(in the rows, 128 means zero)
126 133 168 147 153 151 161 122 113 99 145 174 131 160 113 126 102 132 70 122 167 82 116 176 102 138 161 131 100 148 161 95 169 138 102 141 142 138 132 160 169 133 131 95 124 129 107 189 133 88
<126>
109 136 150 187 106 106 131 140 112 88 148 105 137 116 127 140 139 129 111 133 140 131 135 99 156 121 157 168 129 124 187 111 89 137 164 153 107 134 119 142 141 85 137 145 94 93 118 77 105 132
<167>
137 151 166 175 122 127 127 151 124 132 161 107 152 130 159 176 142 118 130 104 164 130 134 116 146 126 161 162 100 101 192 122 92 132 133 147 131 152 97 135 145 94 127 158 114 93 128 131 91 127
<73>
125 123 165 140 121 145 156 108 119 96 139 181 134 150 113 118 92 148 44 140 153 91 130 164 117 113 157 142 118 133 177 88 144 134 113 140 132 128 133 162 161 124 115 105 129 155 97 166 123 76
<57>
150 118 113 88 150 142 98 168 145 117 123 84 129 124 169 150 191 110 176 133 140 136 152 99 193 191 106 158 77 84 116 119 147 127 62 122 134 90 104 122 92 93 58 129 109 147 107 208 161 151
<147>
145 126 91 142 116 102 130 218 115 141 119 121 130 86 134 148 169 130 99 154 128 146 138 134 113 124 182 108 118 147 179 118 160 123 80 125 110 117 124 159 141 135 167 142 130 129 148 201 73 138
<71>
113 138 168 185 110 107 134 138 105 81 149 112 148 117 136 158 141 127 120 124 135 129 133 96 144 137 167 166 119 122 187 108 89 141 166 153 116 132 117 142 146 84 136 145 100 94 124 89 110 122
<190>
132 134 159 148 144 147 168 130 118 108 146 173 127 154 108 123 99 129 67 118 161 78 114 184 103 131 158 133 100 142 157 97 174 142 109 138 142 133 133 160 169 134 138 96 119 128 107 193 133 87
<126>
130 151 170 170 121 124 128 151 125 127 153 118 151 135 177 168 146 123 144 96 168 128 137 119 147 123 161 156 110 98 195 136 85 136 129 148 132 147 96 140 160 90 117 152 123 98 133 140 88 125
<141>
153 116 109 90 152 141 96 175 154 130 123 81 124 118 179 154 191 111 174 128 137 132 144 101 196 189 105 159 75 86 111 133 151 123 64 124 133 98 108 122 107 90 72 130 109 138 101 212 151 154
<218>
117 128 194 138 134 131 152 126 148 135 102 170 111 166 149 153 106 122 114 155 128 120 136 94 99 138 152 150 119 121 174 88 85 126 157 126 116 137 117 119 117 162 109 135 125 150 103 50 118 99
<71>
114 133 170 180 112 136 131 125 133 101 146 127 134 111 150 148 140 125 131 99 130 144 148 121 137 128 129 148 127 130 164 126 89 124 155 157 107 153 127 144 149 69 118 163 114 99 131 99 134 124
<163>
146 129 112 150 106 110 132 208 120 114 117 97 114 92 123 115 179 131 113 180 97 172 113 118 145 102 191 108 125 138 191 93 171 150 86 142 110 119 136 135 130 144 162 126 123 123 158 166 74 136
<57>
133 128 120 150 93 102 140 237 112 153 109 119 113 88 125 143 177 130 133 149 98 163 105 144 125 125 192 101 127 132 178 109 173 130 81 137 110 117 133 158 147 157 148 125 154 122 160 205 73 124
<71>
136 137 123 148 100 106 138 231 115 161 108 120 119 99 118 148 175 126 151 126 108 165 112 145 116 135 196 89 137 120 170 107 174 129 78 136 119 116 136 156 158 160 139 126 155 123 164 208 72 120
<126>
137 145 161 177 114 122 126 154 121 130 158 107 152 131 162 177 144 120 133 101 168 122 136 111 153 127 170 167 108 96 184 128 87 136 131 143 126 143 99 126 150 97 119 151 114 95 123 139 85 128
<73>
124 118 164 142 140 160 161 92 130 112 155 201 123 158 107 100 80 121 48 112 165 87 125 187 81 119 146 134 122 142 158 93 143 118 129 150 132 131 135 155 157 133 133 99 124 146 99 143 167 92
<147>
111 129 200 109 129 159 135 137 151 139 107 169 123 183 181 146 115 125 135 139 120 111 128 93 90 150 166 146 129 96 137 96 79 135 159 104 128 141 115 94 84 187 84 131 128 157 76 68 124 99
<141>
122 131 128 76 175 157 86 153 158 131 125 81 137 153 192 141 179 136 177 134 120 136 161 117 179 174 116 144 73 91 139 143 134 103 55 130 136 128 115 127 116 95 82 121 96 135 104 187 153 143
<218>
164 112 149 145 115 105 179 111 116 140 146 180 128 147 131 118 91 138 78 109 135 57 142 188 138 105 123 131 110 131 126 108 155 146 96 128 118 139 129 153 182 118 112 102 136 146 126 164 130 100
<54>
154 128 120 94 146 146 99 174 155 123 121 83 132 125 176 157 197 113 184 122 149 140 144 108 190 179 107 156 79 87 112 130 147 132 62 122 136 98 105 124 106 93 56 126 118 135 117 214 146 146
<141>
116 136 149 181 115 102 135 133 108 99 142 104 142 108 137 152 143 128 115 117 136 130 132 91 153 133 163 163 127 129 179 117 91 134 147 154 108 141 121 143 155 88 148 145 105 96 114 88 99 131
<218>
122 126 167 135 124 146 157 112 115 109 140 177 137 157 116 137 95 144 67 140 163 88 125 163 110 122 170 140 112 133 181 84 149 136 93 137 134 132 117 157 152 129 115 96 132 143 111 170 121 74
<73>
129 150 209 107 127 143 149 121 135 130 130 186 108 167 190 147 117 122 151 150 97 112 129 84 120 162 161 162 95 94 176 91 71 112 168 121 96 119 99 115 109 158 82 125 138 152 93 75 129 106
<54>
116 146 156 184 108 100 134 141 109 91 146 114 143 119 146 149 141 130 116 127 148 136 139 97 154 131 159 168 118 128 190 112 88 140 168 157 112 135 113 142 153 87 137 148 97 95 116 84 105 127
<71>
131 127 130 146 105 105 140 223 117 153 116 111 117 99 117 136 181 121 136 142 95 163 108 136 117 122 203 93 128 123 173 105 170 128 82 145 116 124 136 155 157 151 150 122 142 130 159 195 80 128
<54>
156 125 114 94 153 147 100 179 153 130 125 81 125 119 171 140 194 106 184 132 133 147 139 104 197 185 104 156 80 81 113 122 148 122 62 132 128 88 108 120 107 93 60 131 113 141 109 213 155 151
<218>
158 108 149 143 112 118 180 112 119 142 148 182 130 146 119 121 89 139 63 117 138 63 145 187 124 101 125 138 112 132 126 103 137 136 99 129 111 134 125 151 167 122 116 107 140 142 117 156 123 98
<73>
127 137 155 186 113 107 132 138 105 95 147 103 149 117 142 146 147 128 111 126 135 134 135 89 148 123 172 160 127 122 189 111 86 143 172 154 107 137 116 142 151 84 144 149 94 99 118 86 102 129
<218>
142 128 116 149 101 112 137 197 119 109 116 111 112 88 124 121 165 131 108 181 94 164 114 127 144 102 183 110 118 143 186 93 176 151 77 143 116 115 136 134 129 148 164 123 130 122 152 159 71 127
<57>
142 148 167 171 116 119 126 144 123 127 155 110 152 138 171 163 143 116 142 99 164 122 136 113 155 116 168 156 112 97 177 125 90 138 134 144 135 147 107 129 159 96 109 147 115 102 129 130 101 130
<54>
164 123 107 110 168 142 95 156 135 104 100 67 133 142 167 153 189 124 174 152 112 142 149 128 191 168 77 163 100 103 150 130 158 138 69 135 140 111 92 125 89 102 74 135 100 145 104 198 159 136
<71>
118 143 127 81 181 145 82 151 157 129 119 83 133 148 182 145 181 139 184 141 113 136 167 121 184 171 110 145 74 90 141 139 144 101 45 125 136 135 113 122 119 97 72 127 95 144 108 187 155 149
<147>
154 118 110 107 164 145 94 147 138 107 95 66 140 147 161 151 197 127 176 151 122 137 142 110 192 167 101 161 100 94 148 132 157 143 52 132 146 115 103 117 86 97 73 126 99 142 105 195 145 136
<218>
132 137 129 146 101 99 140 232 111 154 106 123 118 91 127 144 180 130 149 148 92 164 116 136 125 129 202 95 133 111 194 113 170 129 76 133 115 116 125 156 150 157 144 132 146 132 163 208 70 123
<147>
155 127 112 97 152 139 94 175 159 129 122 76 132 120 164 148 197 107 181 128 149 140 148 106 197 183 95 155 76 84 111 127 153 125 64 126 141 96 112 115 106 96 56 135 110 140 115 202 161 164
<93>
124 122 165 145 143 176 148 109 124 110 154 187 125 174 115 109 82 124 48 113 174 92 121 176 83 125 140 131 111 134 158 91 137 119 120 158 141 135 137 158 155 126 127 102 134 135 103 163 143 91
<126>
126 145 156 176 121 125 126 159 124 123 160 111 147 125 157 166 143 117 133 109 161 119 133 117 151 120 151 164 109 98 181 131 93 133 142 138 132 142 101 137 150 90 120 158 111 91 125 136 94 129
<167>
112 136 198 110 137 153 137 126 146 132 128 177 117 174 175 148 100 119 122 136 114 108 125 100 75 157 164 149 117 103 142 89 85 130 175 108 125 136 120 104 90 174 98 131 120 150 82 66 141 103
<190>
112 136 200 115 135 155 136 134 155 132 123 171 123 182 174 141 111 123 118 135 126 113 124 98 85 147 168 152 124 101 150 94 78 136 175 113 129 139 116 99 99 178 96 131 122 150 75 61 129 97
<57>
109 135 157 171 109 142 127 145 122 109 153 118 136 113 149 129 159 117 120 117 157 141 136 81 143 116 162 167 103 113 173 115 63 115 131 144 100 126 115 144 139 89 133 150 125 89 126 92 102 145
<93>
119 121 202 138 126 136 149 118 153 126 96 168 116 162 154 150 107 127 109 157 123 114 144 80 109 133 144 148 114 117 185 90 80 124 147 122 120 138 123 116 119 161 111 136 131 149 109 37 116 103
<93>
136 146 163 175 121 124 126 153 124 117 151 111 149 125 168 168 147 123 136 106 162 129 138 115 160 130 149 167 104 100 192 127 90 136 125 152 126 139 101 133 161 86 112 160 121 99 125 139 89 129
<57>
112 131 110 149 115 115 141 186 125 118 106 91 124 118 96 141 169 134 116 160 111 170 120 140 101 123 172 106 142 151 164 106 152 141 85 150 123 125 133 142 135 138 160 118 117 121 156 155 100 118
<73>
152 122 107 93 157 142 92 165 153 122 127 76 127 117 153 159 194 109 175 134 146 139 150 106 193 183 105 162 80 89 111 121 153 125 55 124 129 96 101 114 94 92 62 127 106 140 104 205 158 153
<73>
105 124 172 186 120 123 127 139 130 97 142 125 138 117 147 149 149 123 125 111 133 132 155 117 138 118 152 148 122 122 179 126 87 127 145 156 121 151 123 137 153 69 126 159 111 98 129 109 115 123
<190>
117 128 204 135 135 131 149 119 148 130 100 176 115 163 153 155 110 124 120 155 120 116 136 85 107 140 154 146 121 112 197 89 86 124 145 125 119 131 108 123 125 158 105 131 132 154 108 54 118 96
<147>
127 115 170 147 119 142 155 117 111 100 135 172 139 159 123 127 101 145 53 144 148 81 132 154 118 110 167 134 115 129 173 89 149 142 103 132 137 133 126 159 159 128 112 101 122 152 102 168 116 72
<54>
99 139 205 111 134 149 143 156 154 126 111 184 110 168 196 162 117 133 132 129 133 109 128 91 113 158 178 154 92 109 189 112 89 117 114 130 117 145 114 140 147 158 113 125 148 140 84 112 94 90
<141>
118 122 176 150 140 152 162 134 120 98 146 169 133 155 109 126 107 130 58 129 160 81 113 170 100 126 170 137 100 138 172 91 165 141 108 141 151 136 132 159 170 133 127 100 120 126 105 194 127 85
<190>
129 128 124 147 93 105 140 226 119 154 104 113 119 90 116 143 185 127 134 145 97 161 113 133 125 123 195 96 126 122 172 106 171 135 75 137 122 121 138 152 151 158 139 128 155 126 162 204 69 132
<93>
138 145 171 177 123 122 126 143 122 123 152 108 154 137 172 166 147 121 141 107 159 122 137 114 158 121 152 157 102 95 190 137 92 135 125 148 138 147 96 137 158 85 118 158 115 97 136 138 90 126
<54>
127 132 115 149 99 102 135 242 110 143 113 116 112 96 119 135 179 131 134 141 102 171 109 133 125 138 199 93 133 118 179 115 170 124 77 144 107 108 138 165 158 151 154 126 146 125 159 209 67 123
<126>
108 134 156 173 114 139 129 148 128 115 160 112 135 111 133 134 167 117 119 124 162 145 116 77 140 122 169 165 116 119 166 113 74 127 135 146 109 130 122 149 135 80 131 147 123 81 127 97 99 138
<218>
121 145 166 177 121 129 122 150 126 121 156 117 147 134 173 169 140 120 138 108 165 118 133 118 154 121 154 168 102 97 200 131 94 134 121 146 133 146 97 134 154 90 117 154 115 90 126 131 84 125
<167>
152 123 118 111 159 151 96 148 138 99 97 69 138 140 159 153 195 125 172 157 116 134 153 107 193 161 81 161 91 101 143 123 152 140 59 124 143 113 102 117 88 102 60 133 110 140 111 186 147 138
<93>
112 125 108 157 111 106 142 202 126 122 103 102 128 115 97 138 174 135 115 166 115 158 120 140 110 122 171 105 145 145 163 112 157 151 91 143 128 116 130 148 141 139 146 126 117 121 153 157 85 119
<167>
108 139 196 108 132 154 139 129 152 140 120 172 116 176 185 144 104 122 125 138 119 110 126 102 87 150 163 152 115 110 145 91 82 129 174 110 119 140 118 100 88 183 94 129 115 150 72 59 139 100
<71>
143 136 120 153 108 118 138 205 119 118 112 108 114 97 131 130 170 129 119 173 97 163 119 129 134 102 178 96 119 137 184 97 169 147 71 143 127 123 131 138 129 146 157 129 132 116 165 168 68 122
<126>
124 125 170 142 115 151 156 111 116 97 142 172 135 150 112 134 92 145 49 145 146 87 124 166 108 111 164 143 115 129 181 82 146 134 115 143 129 130 122 157 154 128 122 101 124 146 104 180 119 70
<73>
126 137 124 87 172 153 81 151 166 125 126 69 134 156 176 149 185 139 170 134 133 141 166 123 180 162 103 146 75 95 145 143 130 104 46 140 129 136 112 122 120 96 75 125 99 126 113 188 141 148
<73>
126 123 166 142 117 148 157 104 113 101 140 171 133 155 116 129 91 143 58 138 157 94 127 162 113 111 162 141 114 136 187 80 149 133 97 143 126 136 129 155 151 128 118 100 128 142 110 165 121 77
<73>
138 137 164 178 115 117 124 141 123 128 149 112 148 137 167 167 142 121 134 109 162 120 139 105 154 117 155 158 108 99 188 128 87 136 131 142 133 144 102 131 154 89 118 154 115 106 134 118 94 130
<54>
135 149 165 174 115 131 132 143 117 120 152 118 153 126 169 168 142 113 142 103 160 125 133 106 150 123 162 164 101 98 184 118 94 142 126 145 131 142 106 123 151 100 114 154 123 100 133 129 96 128
<93>
110 131 197 110 125 160 137 137 156 144 118 173 120 180 168 143 110 119 123 132 122 111 123 88 84 150 170 149 123 100 144 87 79 128 171 111 129 137 119 100 89 183 90 134 123 156 79 63 134 101
<163>
134 134 115 149 97 98 149 224 113 145 114 119 108 94 112 129 174 130 127 140 91 167 113 141 122 129 191 94 135 127 165 101 173 133 83 145 108 114 143 157 161 156 146 126 145 129 155 199 74 124
<126>
118 142 159 178 110 111 132 136 112 81 152 106 138 115 139 148 142 128 115 126 132 136 136 94 155 128 155 167 123 121 186 108 86 140 165 154 105 133 116 142 152 81 133 146 102 99 118 87 107 128
<57>
159 125 111 110 159 146 95 154 135 105 92 68 140 149 164 149 192 130 183 152 112 134 158 118 194 160 80 162 105 91 147 130 149 142 53 124 142 107 93 126 91 95 57 134 104 142 112 194 153 136
<147>
152 118 113 94 145 149 93 179 159 122 120 78 127 129 169 150 195 109 176 127 147 143 143 99 197 184 103 161 78 85 125 124 150 123 51 126 134 95 108 120 100 95 53 132 112 139 111 212 153 155
<163>
136 127 118 155 103 119 133 210 119 117 111 102 115 97 132 119 172 125 111 183 97 173 108 129 131 98 176 104 125 144 184 102 171 145 84 143 127 122 132 141 116 148 170 128 126 113 158 167 76 126
<71>
122 139 156 184 110 104 133 138 108 92 153 114 143 119 142 154 138 131 123 123 142 127 138 96 155 129 164 168 123 119 197 115 89 142 162 146 108 130 115 144 157 83 133 146 97 95 122 91 108 126
<190>
128 142 126 84 178 153 84 149 163 132 120 77 132 153 182 148 175 139 177 133 117 135 161 123 183 169 103 144 70 94 141 143 145 106 53 126 131 139 114 118 117 101 71 127 89 140 109 178 156 151
<163>
122 115 172 140 138 177 158 101 131 117 152 197 127 173 113 98 87 122 46 112 173 98 121 180 69 112 150 128 122 139 157 96 130 118 126 150 136 136 134 158 153 134 135 96 136 139 105 150 148 90
<141>
140 127 119 155 100 120 139 199 125 121 111 104 115 99 122 116 168 131 110 174 90 167 110 130 138 96 180 103 128 142 185 102 173 145 66 138 120 124 139 137 122 154 156 126 125 118 160 159 76 130
<163>
152 123 113 91 150 148 91 170 152 122 116 79 133 120 175 152 195 110 176 131 150 134 151 93 198 183 99 159 69 87 116 125 143 124 56 124 133 93 107 116 99 95 54 131 116 141 109 199 153 161
<93>
138 116 172 145 135 167 155 87 133 116 160 190 126 168 111 101 79 120 44 112 168 93 126 185 84 108 139 130 119 135 152 93 134 117 142 160 134 137 138 152 166 131 127 101 126 144 103 139 161 92
<54>
118 136 153 183 108 108 134 142 111 81 150 107 144 111 133 152 144 128 109 124 138 132 134 97 153 134 161 167 120 129 179 111 96 146 157 148 111 131 121 140 143 83 146 145 102 98 116 100 102 126
<57>
112 137 157 165 103 137 138 149 126 115 158 121 128 116 145 134 158 119 119 124 155 142 126 79 143 116 161 170 108 115 173 111 61 125 132 139 104 122 109 149 127 88 129 147 128 90 125 89 93 139
<141>
135 146 166 179 116 124 129 154 121 130 155 117 151 133 179 175 144 117 134 106 161 125 136 118 149 121 147 164 102 104 192 131 86 133 143 143 132 143 97 134 150 91 108 163 120 97 129 135 90 123
<71>
145 123 119 154 100 118 135 200 122 115 112 104 114 92 127 122 168 132 106 182 92 168 117 124 144 100 171 108 120 141 192 97 168 146 75 143 115 121 137 137 127 144 159 132 136 117 157 165 62 132
<57>
125 120 161 142 143 160 157 90 129 121 157 196 126 169 107 97 75 121 44 112 173 94 124 187 73 116 138 129 129 137 166 97 140 115 135 151 133 135 137 154 158 135 138 101 121 144 100 137 164 96
<147>
121 124 132 92 182 157 96 135 161 95 118 92 141 122 156 176 189 127 158 160 141 125 183 110 159 166 116 150 73 119 143 135 123 115 57 130 133 122 96 120 98 69 83 139 97 133 111 184 144 138
<73>
124 115 164 144 133 170 152 92 127 107 155 189 131 166 116 110 81 124 43 111 170 85 126 175 78 113 143 135 116 141 167 96 136 120 131 154 127 137 144 155 157 129 136 97 129 137 108 146 152 97
<93>
157 110 140 143 124 107 185 107 115 145 140 181 128 145 129 108 84 146 62 109 130 56 148 185 130 105 127 136 114 134 127 111 143 137 101 126 108 142 136 152 186 123 126 106 127 149 107 157 127 99
<218>
127 131 120 144 98 102 146 215 117 152 112 124 112 95 106 129 172 127 131 145 100 174 106 147 108 125 200 94 139 128 160 110 167 132 82 149 114 119 142 158 149 151 158 121 148 133 159 181 81 136
<141>
170 121 114 116 167 144 90 147 130 98 99 61 139 155 165 148 194 129 173 152 117 136 154 113 196 158 81 155 90 97 149 129 155 142 58 127 140 118 96 118 93 102 70 132 102 141 114 195 144 141
<54>
115 125 173 181 114 140 127 125 132 105 140 124 138 117 152 156 145 125 129 100 134 134 146 118 140 122 133 147 122 136 167 129 91 128 135 158 116 161 127 149 147 62 119 154 127 90 140 109 120 127
<163>
135 152 167 175 114 129 133 153 122 130 153 112 156 131 175 170 141 120 137 103 169 127 134 116 151 121 155 164 101 106 178 124 87 139 135 141 137 144 105 140 148 90 111 161 115 95 128 136 94 123
<71>
131 122 105 155 108 105 143 186 114 106 110 97 130 115 107 130 171 132 105 160 113 159 120 137 114 116 172 103 138 153 161 109 160 154 83 145 130 120 136 142 138 137 154 118 122 121 157 154 99 119
<54>
126 126 172 142 144 178 150 98 132 122 160 196 124 172 111 111 83 121 54 106 171 95 125 184 73 119 148 129 119 131 159 91 136 114 137 153 138 136 137 154 161 131 121 102 132 137 103 157 152 88
<126>
123 121 199 133 136 132 147 132 142 138 101 171 113 156 153 156 109 122 120 159 117 114 134 83 113 145 143 146 118 109 180 93 90 123 139 115 122 131 108 120 109 167 106 139 138 154 99 54 113 100
<147>
112 138 153 182 108 111 133 140 109 93 145 104 145 119 135 148 142 128 117 119 141 131 136 88 152 126 174 165 126 128 189 113 85 135 150 149 106 139 116 143 148 85 136 145 99 94 122 84 105 135
<163>
135 127 127 159 99 100 134 238 109 144 110 114 115 94 122 139 179 130 136 146 96 173 109 136 126 133 198 100 133 118 189 108 171 127 74 144 107 113 137 157 161 156 142 127 150 122 164 209 67 127
<190>
129 117 168 145 136 168 157 97 136 115 158 188 126 170 102 104 82 121 43 110 171 99 120 186 77 115 148 131 120 140 154 90 141 118 123 162 134 141 141 151 161 136 138 97 126 140 105 148 155 91
<73>
120 127 168 173 108 130 137 122 135 104 148 125 136 116 149 151 146 125 123 107 133 135 156 120 135 112 141 151 124 128 166 119 82 131 148 155 111 150 121 138 149 66 119 153 114 100 130 99 129 120
<73>
114 157 199 105 136 145 151 119 137 121 125 183 106 159 185 151 112 130 154 157 90 105 134 90 122 164 146 167 94 102 173 93 77 115 156 116 98 124 99 116 106 152 86 125 128 144 95 77 127 105
<167>
109 133 170 181 117 131 132 129 134 110 139 126 136 109 142 149 146 126 132 106 132 139 151 114 142 125 151 151 126 130 164 123 86 122 136 155 107 152 124 137 153 75 113 158 117 101 132 96 120 128
<163>
